In the rows, zero is written as 128.
Each row has two labels, one from each of two sets.
[150 160 113 146 101 121 144 149 102 155 140 202 167 139 192 104 146 124
 138 162 138 123 153 106 102 116 104 132 103 144 131 130 121 136  98 140
 137 139 113 110 112 106 160 136 119 159 150 132  78 102 138 129 121 138
 115  79 151 126 106 149 145 121 117 115 108 125 116  99 159 140 140 144
 128 133 141 144 145 123  66] => Q644 q636
[134 179 124 153 100 128 140 144 136 134 145 183 144 151 190 122 130 128
 133 144 153 124 131 115 124 113 113 138  79 140 132 144 115 136 116 138
 151 149 110 101 115 123 157 123 103 149 138 139  73 115 140 144 138 125
 120  89 146 125 113 143 146 123 123 122 108 108 104 122 144 119 133 142
 125 130 128 149 145 123  92] => Q644 q636
[148 108 174 100  91 105 157 127 142 140 149 121 138 124  74 135 161 123
  98 104 179 157 108 138 151 106 116 114 171 104 140 129 129 119 129 162
 102 125 113 131 142 158 101 105 163 140  92 108 141  90  96 114 125 191
 132 159 109 130 127 155 153 157 134 140 128 142 137 115 138 112 128 146
 141 143 137 173 157 121 138] => q984 q785
[150 136 149 136 135  98 111 117 133 139 135  69 148 127 111 156 181 109
 109  96 169 187 113 123 143 134 106 118 151 113 113 105 130 136 135 162
 110 133 134 132 161 119 109 109 133 179  85 125 120  96 124 127 138 151
 127 144  87 119 129 161 140 184 121  81 125 147 117 135 119 136 152 157
 132 106 118 142 146 136 118] => q984 q785
[115 130 165 114 114 120 122 139 144 147 139 186 161 135 133 123 151 139
  97 118 115 156 129 114 115 143 140 124 128  85 143  97 166 157 107 142
 130 112  98  77 155 146 111 131 145 159  86  99  87  87 153 124 115 155
 124 169 144  90 102 163 133 172 115  76 100 150 112 117  98 147 145 152
 109 122 173 155 187 173  95] => q984 q636
[118 183 119 136 122 173 140 180 106 120 125 178 136 160 182 102 118 177
 125 131 107 131 135 112  99 146 129 153  87 134 124 118 122 155  88 105
 141 113 129  89  99 120 147 124 130 135 188 116  85 160 109 142 110 103
  97  99 171 129 120 136 135 102  99 130 103 114 110 121 131 150 132 130
 114 147 136  94 141 138 119] => Q644 Q751
[136 119 198  83  97 100 145 131 130 164 143 128 117 116  81 119 185 118
 238 111 173 188 130 128 166  91 116 119 180 131 123 107 128 152 112 171
 102 135 106 159 140 148 113  93 188 164 117 123 132 109 113 123 139 195
 140 154  67 133 142 171 162 151 136 171 132 150 132 152 153 110 152 159
 157 130 121 179 159  94 143] => q984 q785
[158 167 132 138  77 128 163 148 111 133 119 164 128 157 180 113 145 117
 137 177 155 112 149 120 136 101 100 123 114 166 115 132  93 132  88 138
 130 136 111 119 109 147 163 100 124 153 167 131 100 118 100 137 131 127
 112  97 184 164 126 127 167  94 131 160  97 122 120 116 158 110 148 144
 153 137 115 139 119 102 109] => Q644 q785
[114 105 161  82 115 125 146 129 154 143 154 170 129  99  74 121 129 156
 100 101 122 141 112 141 124 138 143 130 144 113 153 110 175 126 100 123
 113 109 117 115 137 155  95 147 166 116 103 101 120 121 133 130 105 161
 100 157 119  92 126 160 133 181 114 150 128 142 136 128 120 146 144 151
 111 138 166 136 130 139 144] => q984 q636
[116 132 116 136 143 105 101 127 137 112 131 164 161 114 137 165 164 116
  99 105 122 176 122 121  93 124 119 136  90 100 132  88 145 153 145 140
 133 129 102 104 156 124 108 146 111 178  81 103  92  87 143 119 128 125
 114 158 106  85 123 143 117 189 106   7 149 151 107 116  78 123 131 156
  86 109 167 146 161 160  86] => q984 q636
[120 198 155 120  84 105 128 144 156 142 140 177 161 123 131 149 142 135
 105  92 151 141 113 121 105 134 123 108 126  84 159 122 160 150 126 160
 121 135 115  86 137 150 129 170 135 155  91 104  91  92 141 106 120 170
 120 156  91  98 100 163 130 164 107  70 121 145 127 113 130 127 150 150
 122 120 162 178 216 143 101] => q984 q636
[120 123 172 107 137 142 110 142  94 147 121  86 147 129 105 123 168 156
  93 127 102 216 114 130 136 132 142 127 162  94 131  69 159 155 128 134
 112 122 113 118 130 134  68 116 173 152 111 120 114 115 113 123 104 167
 110 175 131 122 108 138 125 150 126  98 126 176 120 143 132 160 144 166
 116 113 142 114 154 133 159] => q984 Q751
[112 116 155  94 134 162 119 143 138 138 134 180 130 115 114 107 129 150
 116 119 111 168 111 132 119 131 152 138 144 112 136 105 168 134  96 123
 125 123 114 130 116 148 102 130 148 128 111 114 115 115 119 114  88 163
 118 167 119 107 117 140 107 152 123 115  76 152 116 107 117 155 134 135
 111 137 153 148 173 136 123] => q984 Q751
[127 180 163 110  88 129 142 151 142 141 121 164 141 133 129 128 140 150
 116 137 150 141 113 138 130 141 117 120 112 122 147 106 175 159 104 142
 127 126 110  91 119 144 118 125 158 165 115 118  94 117 122 133 117 143
 130 135 143 111 111 157 132 159  67 116 108  65 126 136 143 131 139 137
 102 129 150 143 211 140 103] => q984 q636
[110 197 124 149  99 151 144 162 126 122 133 209 149 133 213 102 116 138
 140 156 133 114 144 114 115 118 107 152  65 144 126  98  98 143  99 132
 150 145 117  94  97 117 169 145 116 149 181 161  85 132 132 135 120  96
 123  80 162 134 120 132 137 120 126 155 110 110  98 130 143 143 144 124
 143 143 130 149 167 118  92] => Q644 q636
[115 130 181 120 127 120 123 140 144 142 127 223 155 119 122 122 127 151
  87 115 117 128 104 116 114 143 122 111 116  68 164 108 187 153 124 130
 131 120  88  75 137 142 123 150 158 138  92 103  80 114 135  99 112 164
 128 148  89 104  82 167 110 163 122  82 119 148 124 119 109 134 159 153
 111 113 159 167 225 141  99] => q984 q636
[154 111 172 110 107  89 139 109 132 142 158  86 128 120  93 136 193 109
 114 106 174 180 123 128 157 128 114 110 164 117 129 131 150 136 145 176
  92 130 112 141 159 156 109 111 153 163  99  99 131 104 128 128 140 169
 152 103  99 139 132 166 144 162 135 120 125 127 130 129 125 119 125 152
 145 116 115 158 146 118 130] => q984 q785
[157 163 170 117 122 111 115 137 120 130 149 127 150 141 124 128 174 117
 114 132 169 184 100 139 154 136 118 140 137 113 146 119 138 140 115 155
 111 117 112 115 131 141 104 101 157 176 106 130 110 138 114 124 132 144
 135 135 123 127 127 155 130 151 112 129 123 131 127 146 125 143 139 169
 138 118 117 140 188 125 133] => q984 q636
[131 108 168 124 101 114 168 119 126 176 139  92 131 120 113 137 195 116
 111 136 144 179 132 113 150 130 119 112 181  95 109 117 134 151 139 140
 118 118 117 131 163 151 100  98 127 143  95 105 115  91 109 129 142 218
 136 171  98 132 141 132 168 151 134  91 116 148 134 105 117 130 142 149
 139 108 121 177 108 120 128] => q984 q785
[119 110 125 115 165 131 103 132 111 129 132 106 144 125  91 143 156 137
  98 129  93 168 119 143  91 167 141 145 155 111 122  86 156 143 124 111
 133 114 121 119 148 127  84 116 123 132 109 100 115 102 131 134 126 124
 111 172 157  95 112 139 121 167 103  48 128 136 116 124 103 162 102 157
 103 137 136 113 130 145 138] => q984 Q751
[107 167 112 124 153 151 105 153 101 138 132 151 151 141 183  98 131 131
 146 141  87 200 149 115 122 123 139 151 118 160 107 100 116 138  65 104
 131 120 125 143 100 107 113 124 138 184 172 116  88 140 132 163 126 106
 106 121 147  95 128 139 115 137 103 132 123 115  94 149 123 177 141 118
 110 135 126 120 131 133 117] => Q644 Q751
[122 134 178 100  99 119 117 144 153 145 135 190 145 119 128 126 149 136
  96 114 139 158 115 145 139 141 122 120 135  94 158 118 167 151 114 155
 124 122 110  87 143 152 124 137 151 158  93  93 115  97 132 118  84 176
 119 153 127 106 116 178 110 184 113  91 110 162 129 114 113 132 163 162
 121 122 167 148 207 142 106] => q984 q636
[126  85 157 133 133 111 114 114 140 152 126 188 158 110 103 141 154 114
 108 105 113 149 114 112 121 135 134 123 137  58 148 109 165 161 153 150
 127 134 118  95 165 153 105 145 125 142  68  71 108  73 137 112 125 171
 129 169  81 100 109 155 120 164 122  55  59 146 125 118 106 136 141 147
 100 106 155 147 165 153  87] => q984 q636
[143 166 105 150 120 155 111 134 102 113 101 112 129 151 161 167 146 133
 130 172 112 139 133 131  94 187 120 136  95 135 113 110 126 140 118  86
 144 117 132 115 126 106 136 124  88 129 156 122 101 121 137 150 121  84
  97  67 198 133 139 114 137 114 121  77 133 118 109 116 127 158 117 141
 120 132 138  80 123 116 117] => Q644 Q751
[137 158 132 117 106 119 152 141 121 137 120 148 121 159 180 106 139 111
 130 147 148 147 147 121 161 100 107 137 125 170 114 150 106 122 111 133
 119 140 112 148  97 139 157 117 135 159 176 141 123 142  83 108 134 107
 126 100 142 152 139 135 150 104 146 180 139 117 115 139 155 129 147 127
 148 121 102 135 135  96 121] => Q644 q785
[104 178 155 105  97 133 160 162 149 145 149 231 109 149 195  76 127 135
 144 146 154 121 145 121 156  79 109 132  99 163 144 162  92  69  70 159
 135 144 120  90  83 132 183 120 160 150 159 147  88 127 112 129 124 152
 150 101 144 145 115 158 148 110 128 208 102 125 126 122 165 115 149 125
 149 153 133 184 192 108 114] => Q644 q636
[132 108 137 142 142 122  92 115 115 125 131  56 133 128  85 162 178 129
  90 135 111 160  93 144  98 192 153 129 148  84 117  88 154 149 157 108
 121 108 121 121 164 139  57 128 128 122  97 107 120 122 119 134 108 125
  96 179 154 102 149 125 126 161 120  30 128 154 133 130  94 149 124 165
 116 127 152  84 187 162 146] => q984 Q751
[112 196 108 142 132 146 117 154 104 141 141 199 157 153 214 102 111 134
 129 159 127 162 164 112 128 100 108 144  82 173  97 126 106 154  82 109
 147 136 116 116  91 109 180 132 116 186 179 137  82 109 128 141 134 115
 107  71 154 125 124 140 127 116 136 148 115 108  88 133 144 160 140 133
 124 144 136 149 154 118  95] => Q644 q636
[131 101 155 117  95 123 149 126 155 130 156 206 133 108 145 119 128 139
 124 112 125 105 134 126 109 134 123 115 133 104 153 139 151 139 130 150
 137 134 122  77 134 156 139 148 135 122 102 111 103 101 150 120 123 172
 149 156  92  93 104 156 134 145 118 101 125 164 127  99 127 144 142 120
 118 122 162 167 177 132 108] => q984 q636
[167  83 163 143  99  78 155 102 143 152 138  93 153 118 119 180 213 142
 105 124 167 161 123 117 139 132 101 113 163  94 129 132 133 177 151 192
 115 141 112 119 177 137 106 116 126 175  82 114 101  68 119 129 131 179
 135 171  96 128 123 152 165 167 137  50 123 163 114 128 124 119 146 169
 132 103 127 166 144 128 100] => q984 q785
[142 169 142 142 100 114 155 119 118 144 126 147 138 151 181 122 159 114
 130 157 147 199 148 105 140  97  95 127 127 151 109 127 101 141 122 142
 139 126 110 123 132 121 145 115 150 183 152 131  94 121 108 139 139 140
 136 117 142 112 129 132 126 108 137 154 108 132 108 127 143 119 154 139
 146 131 115 147 144 108 100] => Q644 q785
[122  92 127 106 128 119  97 120  96 117 119  73 121 114  78 138 150 139
  98 130 105 157 111 151  92 189 167 133 155  87 118  85 178 149 126  92
 119 104 131 131 156 134  54 111 121 108 113  99 143 119 134 115 104 124
 104 171 163  89 137 118 116 153 117  52 131 138 132 127  85 160 117 144
 103 135 163  79 118 160 156] => q984 Q751
[ 84 165 178  50 123 184 127 184  99 136 114 192  93 131  94  74  89 178
 106 145  93 153 110 143 149 133 161 146 130 153 158 120 169 110  32  80
 112 123 128 117  70 151  89 123 227 108 177 126 133 188 103 116  90 152
 136 127 171 128 139 156 104 104 118 252 130 118 124 157 160 153 140 147
 124 190 134 113 190 134 189] => q984 Q751
